Below is a small trained network, with its code and all its weights. Each question gives an input and a class and asks what happens when units are switched off, that is, made to give their printed mean instead of their output.

import numpy as np


def w(rows, s, z=0):
    codes = np.array(rows[::2]) - 128.0
    scale = np.full(codes.shape[1], s)
    scale[-1] = z or s
    return codes * scale


def f(y):
    return y / 2 * (1 + np.tanh(0.7978845608 * (y + 0.044715 * y**3)))


def log_softmax(a):
    a = a - a.max(-1, keepdims=True)
    return a - np.log(np.exp(a).sum(-1, keepdims=True))


def net(x, mask):
    res = np.array(x, float).reshape(1, 4) / 4 @ E
    y = f(res @ A[0][:, :-1].T + A[0][:, -1])
    res = res + np.where(mask, y, B[0][:, -1]) @ B[0][:, :-1]
    return log_softmax(res[-1] @ U[:, :-1].T + U[:, -1])


A, B = {}, {}
E = w([
[129,129,129,129,128],'x0',
[89,174,208,249,136],'x1',
[218,55,92,216,103],'x2',
[20,83,33,163,117],'x3',
],0.018)
A[0] = w([
[102,120,165,108,150,195],'n1',
[219,43,123,210,92,104],'n2',
[10,112,44,169,101,148],'n3',
[140,112,144,106,87,8],'n4',
[14,79,88,153,106,36],'n5',
[160,62,96,2,124,230],'n6',
[175,126,63,21,133,136],'n7',
[128,134,64,125,118,37],'n8',
[188,83,119,185,92,48],'n9',
[115,126,166,136,138,33],'n10',
[104,145,155,206,131,37],'n11',
[143,25,3,116,60,102],'n12',
[120,58,24,139,117,155],'n13',
[71,147,139,77,160,81],'n14',
[130,33,29,103,87,104],'n15',
[143,130,169,123,145,188],'n16',
[165,105,82,31,132,178],'n17',
[136,45,7,138,84,83],'n18',
[105,166,137,107,86,187],'n19',
[104,216,224,132,131,102],'n20',
[24,108,56,167,140,78],'n21',
[110,119,152,174,120,39],'n22',
[165,91,82,16,115,90],'n23',
[115,198,252,136,168,142],'n24',
[56,185,123,62,166,87],'n25',
[175,114,133,166,95,44],'n26',
[132,109,140,110,144,34],'n27',
[107,86,159,165,145,34],'n28',
[194,117,113,202,118,122],'n29',
[67,179,139,64,141,212],'n30',
[144,121,137,112,111,36],'n31',
[56,175,146,55,152,216],'n32',
[160,112,91,33,118,97],'n33',
[224,139,167,104,138,59],'n34',
[105,121,164,116,88,125],'n35',
[181,79,134,179,54,27],'n36',
[19,94,78,156,114,7],'n37',
[109,215,135,101,129,176],'n38',
[132,159,111,120,84,20],'n39',
[50,188,127,59,173,89],'n40',
],0.014,0.015)
B[0] = w([
[72,167,151,100,152,165],'n1',
[152,71,158,148,72,228],'n2',
[140,41,98,90,51,225],'n3',
[160,127,109,125,127,127],'n4',
[213,135,199,204,115,186],'n5',
[161,34,106,114,32,251],'n6',
[185,108,186,190,107,218],'n7',
[124,139,102,88,143,140],'n8',
[197,135,192,182,119,179],'n9',
[113,126,112,113,128,131],'n10',
[167,58,125,115,64,165],'n11',
[63,163,52,61,179,230],'n12',
[74,151,110,91,153,213],'n13',
[102,99,118,102,100,164],'n14',
[77,166,65,84,152,210],'n15',
[86,173,158,139,160,169],'n16',
[157,82,148,147,89,219],'n17',
[76,156,56,78,163,214],'n18',
[140,135,109,144,162,164],'n19',
[114,180,117,110,165,197],'n20',
[169,92,166,165,93,198],'n21',
[167,72,92,104,72,144],'n22',
[114,168,201,197,173,208],'n23',
[106,203,138,123,175,216],'n24',
[131,68,85,113,60,185],'n25',
[125,129,161,164,147,154],'n26',
[131,122,116,124,121,126],'n27',
[109,96,130,89,72,138],'n28',
[174,93,145,152,107,194],'n29',
[171,144,161,176,160,208],'n30',
[105,121,132,112,123,128],'n31',
[162,147,190,187,143,217],'n32',
[147,156,219,212,151,193],'n33',
[163,16,98,114,24,186],'n34',
[126,149,122,116,128,136],'n35',
[190,150,177,185,150,173],'n36',
[212,176,253,243,168,180],'n37',
[86,167,132,111,153,183],'n38',
[151,137,102,135,125,125],'n39',
[135,58,66,82,73,191],'n40',
],0.016,0.032)
U = w([
[151,173,173,161,147,255],'0',
[140,73,70,89,72,23],'1',
[70,232,1,21,233,147],'2',
],0.02,0.0091)

Each question gives the input, the list of numbers given to net, and the class t.
The units are the neurons (one row each of A and B). Each row of codes is followed by its name. A weight is (code - 128) times the scale printed after its matrix; where a second scale follows, it is the last column's (A, B and U).
mask holds one flag per neuron, in row order. A switched-off neuron (its flag False) gives its mean, the last column of its row in B, instead of its output. The means were averaged over made-up inputs and are rounded, as every weight is.
A unit's drop is (log p(t) with every unit on - log p(t) with that unit switched off) / (log p(t) with every unit on - log p(t) with every unit switched off).
unit that matters most: the unit with the biggest drop
top k neurons: the k neurons with the biggest drops, biggest first
drop when u is switched off: that unit's drop, to one decimal
input [-8,-2,3,-5], class 1: top 2 neurons	[n34, n37]
input [3,-1,5,6], class 2: unit that matters most	n12
input [5,-7,-1,0], class 0: top 3 neurons	[n23, n33, n3]
input [5,4,1,4], class 1: top 3 neurons	[n3, n23, n33]
input [7,6,4,1], class 1: top 2 neurons	[n37, n23]
input [-6,8,2,5], class 1: top 2 neurons	[n3, n11]
input [7,-7,4,5], class 2: top 3 neurons	[n12, n18, n15]
input [6,-6,-1,-1], class 0: top 3 neurons	[n23, n33, n3]
input [8,-7,-8,0], class 0: top 3 neurons	[n23, n33, n32]
input [-7,-5,0,-3], class 0: top 4 neurons	[n23, n33, n3, n40]
input [-1,-5,8,1], class 2: top 4 neurons	[n12, n18, n15, n13]
input [7,5,6,7], class 1: drop when n3 is switched off	6.0
input [6,7,3,1], class 1: drop when n23 is switched off	0.6
input [-2,1,-5,-7], class 2: drop when n19 is switched off	0.0
input [-5,-2,8,-7], class 1: unit that matters most	n34
